Below are the code and all the weights of a small trained network. Each question names an input and a target symbol and asks about switching units off, where a switched-off unit gives its printed mean instead of its output.

import numpy as np


def w(rows, s, z=0):
    codes = np.array(rows[::2]) - 128.0
    scale = np.full(codes.shape[1], s)
    scale[-1] = z or s
    return codes * scale


def f(y):
    return np.maximum(y, 0)


def softmax(a):
    e = np.exp(a - a.max(-1, keepdims=True))
    return e / e.sum(-1, keepdims=True)


def log_softmax(a):
    a = a - a.max(-1, keepdims=True)
    return a - np.log(np.exp(a).sum(-1, keepdims=True))


def net(x, mask):
    ids = ['αβγεηθμπφψ'.index(c) for c in x.split()]
    T = len(ids)
    res = E[ids] + P[:T]
    r = res
    for j in range(3):
        rows = slice(3 * j, 3 * j + 3)
        q, k, v = (r @ M[0][rows].T for M in (Q, K, V))
        z = softmax(np.where(np.tri(T) > 0, q @ k.T / 3**0.5, -1e9)) @ v
        o = O[0][rows]
        res = res + np.where(mask[j], z, o[:, -1]) @ o[:, :-1]
    y = f(res @ A[0][:, :-1].T + A[0][:, -1])
    res = res + np.where(mask[3:7], y, B[0][:, -1]) @ B[0][:, :-1]
    return log_softmax(res[-1] @ U[:, :-1].T + U[:, -1])


Q, K, V, O, A, B = {}, {}, {}, {}, {}, {}
E = w([
[100,174,142,140,143,43,53,151,84,231,117,105],'α',
[156,216,151,86,197,192,152,32,108,105,92,125],'β',
[171,211,36,192,75,137,136,130,117,102,101,158],'γ',
[56,96,83,231,94,65,40,68,144,98,191,57],'ε',
[154,67,150,101,55,171,205,167,62,140,98,57],'η',
[138,56,129,174,154,168,54,132,56,83,123,189],'θ',
[114,120,2,62,190,85,141,142,128,139,196,111],'μ',
[198,109,155,185,201,59,147,153,201,165,194,81],'π',
[175,177,188,65,72,167,60,197,147,118,188,171],'φ',
[48,105,75,157,139,189,123,130,165,159,227,73],'ψ',
],0.0095)
P = w([
[40,168,146,115,116,73,169,93,70,150,210,94],'0',
[113,148,120,157,184,156,35,90,227,217,165,88],'1',
[83,137,127,108,103,89,171,116,60,106,188,118],'2',
[168,124,64,147,170,172,32,98,201,202,147,105],'3',
[114,134,120,118,105,106,165,151,44,88,152,129],'4',
[194,122,47,146,142,189,24,114,178,193,130,117],'5',
[138,137,126,117,97,125,162,175,41,60,128,129],'6',
[220,113,52,158,141,206,17,130,167,178,109,145],'7',
[162,142,126,117,100,138,147,202,30,31,95,134],'8',
[255,107,51,167,141,212,22,148,156,164,87,154],'9',
[130,134,120,129,98,124,167,162,45,51,126,156],'10',
],0.0073)
Q[0] = w([
[69,121,184,124,158,90,203,67,125,91,67,161],'H0',
[64,81,222,74,137,107,226,158,84,78,122,138],'H0',
[79,115,152,150,118,45,176,121,112,85,127,105],'H0',
[179,128,125,124,148,200,75,94,184,157,98,164],'H1',
[150,131,62,139,144,134,62,130,129,128,149,147],'H1',
[186,101,40,147,199,124,4,111,172,189,156,108],'H1',
[128,147,121,119,132,138,160,103,93,98,113,143],'H2',
[113,124,159,124,97,108,127,135,122,115,92,159],'H2',
[138,146,116,116,143,132,155,103,114,112,119,132],'H2',
],0.014)
K[0] = w([
[73,145,107,151,175,64,120,79,162,181,174,101],'H0',
[35,102,127,119,153,66,134,132,156,187,254,83],'H0',
[10,126,117,183,124,2,114,97,133,118,187,52],'H0',
[213,134,185,134,123,244,111,128,117,170,68,171],'H1',
[214,147,79,134,92,208,109,163,110,47,55,179],'H1',
[222,119,151,105,102,228,145,166,97,50,57,159],'H1',
[87,150,139,112,121,131,166,122,95,91,124,146],'H2',
[81,159,176,147,138,199,129,84,124,126,112,99],'H2',
[97,144,126,113,125,106,164,133,109,96,150,137],'H2',
],0.009)
V[0] = w([
[141,234,48,209,25,131,187,122,182,42,128,154],'H0',
[153,90,180,3,112,234,153,146,120,81,179,128],'H0',
[125,12,76,186,17,120,69,244,92,154,117,127],'H0',
[148,136,156,92,129,73,76,199,237,122,204,170],'H1',
[126,102,50,140,151,136,214,126,163,220,86,22],'H1',
[131,43,53,211,237,139,111,152,126,38,78,243],'H1',
[182,168,101,121,178,173,99,54,180,147,66,121],'H2',
[109,133,95,127,123,122,131,104,53,89,163,122],'H2',
[130,153,133,53,143,137,188,106,125,157,93,97],'H2',
],0.0054)
O[0] = w([
[145,150,23,136,59,116,129,173,208,70,68,83,147],'H0',
[114,129,87,126,84,176,179,138,114,176,209,222,104],'H0',
[71,215,131,130,56,101,136,82,87,186,181,1,191],'H0',
[109,183,149,164,94,82,187,52,248,160,121,172,156],'H1',
[64,129,157,120,165,201,185,245,125,182,106,98,154],'H1',
[77,51,104,44,168,54,29,102,173,184,160,86,5],'H1',
[101,224,156,140,133,159,150,60,142,241,118,106,136],'H2',
[128,133,96,154,124,110,157,117,87,10,143,183,205],'H2',
[108,166,119,80,111,98,122,86,140,104,83,79,48],'H2',
],0.0057,0.0016)
A[0] = w([
[73,119,234,138,25,48,101,119,5,79,136,132,134],'N0',
[187,151,148,2,129,90,245,169,93,91,178,191,123],'N1',
[124,160,88,96,89,49,212,250,43,84,40,118,119],'N2',
[209,164,205,141,142,122,88,144,178,237,82,127,1],'N3',
],0.0057,0.0032)
B[0] = w([
[94,118,71,94,144,154,146,204,229,165,2,166,231],'N0',
[98,124,227,69,111,145,10,120,183,68,141,37,216],'N1',
[143,86,174,80,124,88,155,14,162,204,182,192,254],'N2',
[86,57,59,87,75,206,163,38,72,13,72,124,179],'N3',
],0.0068,0.0039)
U = w([
[107,198,169,123,148,150,119,52,52,73,82,83,103],'α',
[153,50,93,151,173,164,119,176,111,72,80,224,180],'β',
[115,137,54,129,105,113,107,174,178,67,49,41,118],'γ',
[212,131,216,213,157,44,122,174,140,117,168,81,219],'ε',
[114,142,91,166,104,187,197,188,2,129,178,83,246],'η',
[112,75,128,68,149,62,74,66,85,132,194,108,74],'θ',
[103,189,130,100,183,64,144,179,154,240,85,176,152],'μ',
[117,22,156,99,103,153,183,90,197,152,81,105,5],'π',
[158,160,91,162,67,109,180,42,130,134,166,209,144],'φ',
[104,171,171,112,111,161,72,216,191,124,153,131,19],'ψ',
],0.0076,0.0025)

Each question gives the input, a string of symbols that net reads in full, and the target symbol t.
The units are the heads (3 rows each of Q, K, V and O) and the neurons (one row each of A and B). Each row of codes is followed by its name. A weight is (code - 128) times the scale printed after its matrix; where a second scale follows, it is the last column's (O, A, B and U).
mask holds one flag per unit, heads first, then neurons. A switched-off unit (its flag False) gives its mean, the last column of its rows in O or B, instead of its output. The means were averaged over made-up inputs and are rounded, as every weight is.
A unit's drop is (log p(t) with every unit on - log p(t) with that unit switched off) / (log p(t) with every unit on - log p(t) with every unit switched off).
The circuit of an input: a set's keep is (log p(t) with only the set's units on - log p(t) with every unit switched off) / (log p(t) with every unit on - log p(t) with every unit switched off). Starting from all 7 units, units are removed one at a time, each time the one whose removal leaves the highest keep (on an exact tie, the one counted first), for as long as the keep stays at least 0.8.
circuit, biggest first: the units of the circuit, biggest drop first
most important unit: the unit with the biggest drop
k most important neurons: the k neurons with the biggest drops, biggest first
heads that matter: for each layer, one digit per head in row order, 1 if its drop is at least 0.15 and else 0, layers parted by /
drop of u: that unit's drop, to one decimal
input μ γ φ η η π α, target μ: 2 most important neurons -> (N0, N2)
input φ α α μ γ φ ψ π, target φ: circuit, biggest first -> (H1, N3)
input θ ε ψ α η ε π ε, target η: most important unit -> H1
input ε β π φ α φ μ α, target φ: circuit, biggest first -> (H1, H0)
input ψ γ μ μ φ η ψ π, target η: heads that matter -> 110
input π β ψ ε, target β: heads that matter -> 100
input φ φ φ η, target η: circuit, biggest first -> (H0, N2, N0)
input θ φ φ β μ α π ψ, target β: heads that matter -> 100
input β β γ ψ, target γ: heads that matter -> 100
input ε μ α γ θ α, target θ: 2 most important neurons -> (N0, N3)
input π α β φ α ψ γ θ γ, target φ: circuit, biggest first -> (N2, H0)
input η ψ φ π, target φ: circuit, biggest first -> (H1, H0)
input π π μ μ β θ π π, target θ: heads that matter -> 010
input φ π α μ β η η μ α ψ, target η: circuit, biggest first -> (H1, H0)
input γ μ β θ ψ π, target θ: 2 most important neurons -> (N3, N0)
input μ φ θ π α η π α β α, target β: heads that matter -> 100
input φ φ α ε φ π ψ θ η μ, target η: circuit, biggest first -> (H0, H1, N2)
input θ γ π π μ, target θ: heads that matter -> 000
input β γ φ π α α, target φ: 3 most important neurons -> (N3, N1, N0)
input α π ψ α, target α: circuit, biggest first -> (N3, H0, H2)
input π θ α ε, target θ: heads that matter -> 110
input α μ α ε η μ, target η: drop of H0 -> 0.2
input α φ θ φ π η η η μ θ, target θ: drop of H0 -> 0.2
input α π β ψ ψ γ ε γ ψ α, target γ: 2 most important neurons -> (N3, N2)
input ψ μ μ ψ θ η β μ, target β: drop of H0 -> 0.9
input ε ε α α, target α: most important neuron -> (N3)
